Below is a small trained network, with its code and all its weights. Each question gives an input and a target symbol and asks what happens when units are switched off, that is, made to give their printed mean instead of their output.

import numpy as np


def w(rows, s, z=0):
    codes = np.array(rows[::2]) - 128.0
    scale = np.full(codes.shape[1], s)
    scale[-1] = z or s
    return codes * scale


def f(y):
    return y / 2 * (1 + np.tanh(0.7978845608 * (y + 0.044715 * y**3)))


def softmax(a):
    e = np.exp(a - a.max(-1, keepdims=True))
    return e / e.sum(-1, keepdims=True)


def log_softmax(a):
    a = a - a.max(-1, keepdims=True)
    return a - np.log(np.exp(a).sum(-1, keepdims=True))


def net(x, mask):
    ids = ['αβγδεζηθμξτψω'.index(c) for c in x.split()]
    T = len(ids)
    res = E[ids] + P[:T]
    u = 0
    for l in range(3):
        r = res
        for j in range(2):
            rows = slice(2 * j, 2 * j + 2)
            q, k, v = (r @ M[l][rows].T for M in (Q, K, V))
            z = softmax(np.where(np.tri(T) > 0, q @ k.T / 2**0.5, -1e9)) @ v
            o = O[l][rows]
            res = res + np.where(mask[u + j], z, o[:, -1]) @ o[:, :-1]
        u += 2
        y = f(res @ A[l][:, :-1].T + A[l][:, -1])
        res = res + np.where(mask[u : u + 4], y, B[l][:, -1]) @ B[l][:, :-1]
        u += 4
    return log_softmax(res[-1] @ U[:, :-1].T + U[:, -1])


Q, K, V, O, A, B = {}, {}, {}, {}, {}, {}
E = w([
[92,129,151,133,99],'α',
[156,168,249,84,184],'β',
[119,130,146,136,95],'γ',
[133,127,159,147,74],'δ',
[75,182,123,129,99],'ε',
[74,185,122,243,103],'ζ',
[92,120,114,187,126],'η',
[161,59,123,101,83],'θ',
[95,158,146,139,88],'μ',
[107,96,146,129,110],'ξ',
[158,108,178,196,146],'τ',
[157,93,150,104,70],'ψ',
[90,149,135,141,97],'ω',
],0.019)
P = w([
[196,23,254,202,98],'0',
[103,74,187,122,89],'1',
[47,84,149,95,120],'2',
[114,107,152,123,147],'3',
[38,129,140,89,124],'4',
[67,128,132,108,149],'5',
[114,152,152,143,172],'6',
[46,161,141,136,199],'7',
[123,163,142,134,165],'8',
],0.008)
Q[0] = w([
[89,152,182,102,66],'L0H1',
[146,107,72,76,133],'L0H1',
[166,113,64,122,8],'L0H2',
[143,104,162,155,114],'L0H2',
],0.012)
K[0] = w([
[110,146,214,54,230],'L0H1',
[154,45,1,116,134],'L0H1',
[178,128,98,205,76],'L0H2',
[127,114,92,109,152],'L0H2',
],0.0093)
V[0] = w([
[81,94,181,72,128],'L0H1',
[129,163,89,254,53],'L0H1',
[163,79,149,199,81],'L0H2',
[200,169,81,177,28],'L0H2',
],0.0088)
O[0] = w([
[152,137,171,125,131,253],'L0H1',
[51,68,57,2,93,192],'L0H1',
[52,112,202,108,230,244],'L0H2',
[118,123,108,179,204,114],'L0H2',
],0.0073,0.004)
A[0] = w([
[41,155,202,2,113,131],'L0N1',
[198,135,188,42,63,3],'L0N2',
[209,125,54,121,145,5],'L0N3',
[185,198,116,89,66,57],'L0N4',
],0.0073,0.0037)
B[0] = w([
[166,68,112,126,144,254],'L0N1',
[73,183,134,172,244,129],'L0N2',
[124,113,78,190,159,117],'L0N3',
[165,129,107,79,133,123],'L0N4',
],0.011,0.0088)
Q[1] = w([
[134,142,170,174,2],'L1H1',
[200,194,151,134,93],'L1H1',
[193,156,111,103,60],'L1H2',
[146,168,127,202,61],'L1H2',
],0.0098)
K[1] = w([
[157,141,233,219,255],'L1H1',
[177,65,127,152,170],'L1H1',
[150,61,147,103,231],'L1H2',
[110,186,196,146,97],'L1H2',
],0.0088)
V[1] = w([
[130,30,22,194,50],'L1H1',
[93,160,182,65,222],'L1H1',
[58,208,230,169,18],'L1H2',
[101,153,2,214,119],'L1H2',
],0.0036)
O[1] = w([
[138,172,112,107,33,66],'L1H1',
[167,129,200,179,154,233],'L1H1',
[137,15,92,66,80,171],'L1H2',
[253,124,133,155,183,4],'L1H2',
],0.007,0.0032)
A[1] = w([
[169,133,104,2,255,253],'L1N1',
[104,100,181,148,133,223],'L1N2',
[96,195,29,90,124,202],'L1N3',
[104,112,43,108,127,119],'L1N4',
],0.009,0.0044)
B[1] = w([
[75,115,141,152,68,158],'L1N1',
[140,71,104,51,128,254],'L1N2',
[214,134,126,103,9,151],'L1N3',
[165,219,229,103,155,147],'L1N4',
],0.011,0.0084)
Q[2] = w([
[254,55,95,199,137],'L2H1',
[103,227,107,133,52],'L2H1',
[236,203,26,163,74],'L2H2',
[133,119,62,137,131],'L2H2',
],0.0055)
K[2] = w([
[230,11,223,190,152],'L2H1',
[2,143,98,221,247],'L2H1',
[4,138,38,27,41],'L2H2',
[75,137,59,14,128],'L2H2',
],0.0051)
V[2] = w([
[162,42,90,151,168],'L2H1',
[183,76,99,126,131],'L2H1',
[125,160,157,254,199],'L2H2',
[100,34,29,148,188],'L2H2',
],0.0078)
O[2] = w([
[149,148,106,48,89,181],'L2H1',
[76,119,36,124,104,150],'L2H1',
[184,162,97,159,198,2],'L2H2',
[191,133,123,254,128,186],'L2H2',
],0.0093)
A[2] = w([
[60,163,70,138,182,43],'L2N1',
[155,155,151,2,47,58],'L2N2',
[101,97,146,83,76,147],'L2N3',
[67,192,22,157,100,7],'L2N4',
],0.0073,0.0016)
B[2] = w([
[178,118,2,154,171,118],'L2N1',
[153,181,111,215,189,234],'L2N2',
[143,186,104,146,92,253],'L2N3',
[93,107,97,118,153,123],'L2N4',
],0.0086,0.012)
U = w([
[6,76,224,164,67,253],'α',
[140,192,253,162,72,199],'β',
[204,213,175,152,84,94],'γ',
[188,224,118,106,111,65],'δ',
[197,148,129,42,142,126],'ε',
[104,159,132,94,141,25],'ζ',
[48,175,189,49,198,134],'η',
[175,137,113,55,147,107],'θ',
[107,154,142,115,144,27],'μ',
[62,144,25,107,221,163],'ξ',
[74,154,125,142,161,31],'τ',
[181,121,155,118,152,82],'ψ',
[166,135,76,240,224,183],'ω',
],0.0057,0.0054)

Each question gives the input, a string of symbols that net reads in full, and the target symbol t.
The units are the heads (2 rows each of Q, K, V and O) and the neurons (one row each of A and B). Each row of codes is followed by its name. A weight is (code - 128) times the scale printed after its matrix; where a second scale follows, it is the last column's (O, A, B and U).
mask holds one flag per unit, layer by layer, with each layer's heads first. A switched-off unit (its flag False) gives its mean, the last column of its rows in O or B, instead of its output. The means were averaged over made-up inputs and are rounded, as every weight is.
A unit's drop is (log p(t) with every unit on - log p(t) with that unit switched off) / (log p(t) with every unit on - log p(t) with every unit switched off).
The circuit of an input: a set's keep is (log p(t) with only the set's units on - log p(t) with every unit switched off) / (log p(t) with every unit on - log p(t) with every unit switched off). Starting from the 12 units with the biggest drops (on a tie, the unit counted first), units are removed one at a time, each time the one whose removal leaves the highest keep (on an exact tie, the one counted first), for as long as the keep stays at least 0.8.
circuit, biggest first: the units of the circuit, biggest drop first
most important unit: the unit with the biggest drop
top k neurons: the k neurons with the biggest drops, biggest first
k most important neurons of layer l: the k neurons of layer l with the biggest drops, biggest first
heads that matter: for each layer, one digit per head in row order, 1 if its drop is at least 0.15 and else 0, layers parted by /
input ζ ε ε ζ μ δ ζ ζ θ, target α: circuit, biggest first : L0H1; L1N1
input μ η ω ε ζ β ε, target η: heads that matter : 10 / 11 / 01
input ζ β ξ, target η: top 3 neurons : L0N2; L0N1; L0N4
input ζ μ β θ, target η: circuit, biggest first : L0H1; L2H2; L0H2
input ω β ζ μ, target ω: 3 most important neurons of layer 1 : L1N1; L1N3; L1N4
input ζ η δ ζ ξ ω ε η, target β: top 2 neurons : L1N4; L1N3
input ε β μ, target η: circuit, biggest first : L0H1; L2H2; L0N1
input μ δ ε β α, target η: circuit, biggest first : L0H1; L2H2; L0N1
input ψ β ζ θ ε, target ω: circuit, biggest first : L2H2; L0H1; L1H1
input ψ ε β δ μ ξ ζ, target ω: circuit, biggest first : L1H1; L0H1
input ω ω ξ γ ω β ξ, target η: heads that matter : 10 / 10 / 01
input ε ξ δ ξ ζ β ω, target η: circuit, biggest first : L0H1; L2H2; L0N1; L2N3
input θ ε ω ε δ η ε ε ψ, target α: heads that matter : 00 / 00 / 10
input ξ β ω, target η: circuit, biggest first : L0H1; L2H2
input ζ ε δ β, target η: heads that matter : 10 / 00 / 01
input ε β β ε, target η: top 2 neurons : L0N2; L0N1
input γ δ δ θ β μ θ η, target ξ: most important neuron of layer 0 : L0N1
input ζ β ψ η ψ ψ ζ ζ ε, target ω: top 3 neurons : L0N2; L1N3; L1N1
input τ ε μ ε β θ τ η, target ξ: top neuron : L0N2
input ε β θ, target η: heads that matter : 10 / 10 / 01
input τ η ω ε ω ζ ε ε β, target η: 2 most important neurons of layer 0 : L0N2; L0N1
input θ γ μ ε ε δ ξ β ψ, target η: 2 most important neurons of layer 0 : L0N1; L0N2
input ε ζ η θ γ ζ ζ ε, target β: most important unit : L0H1
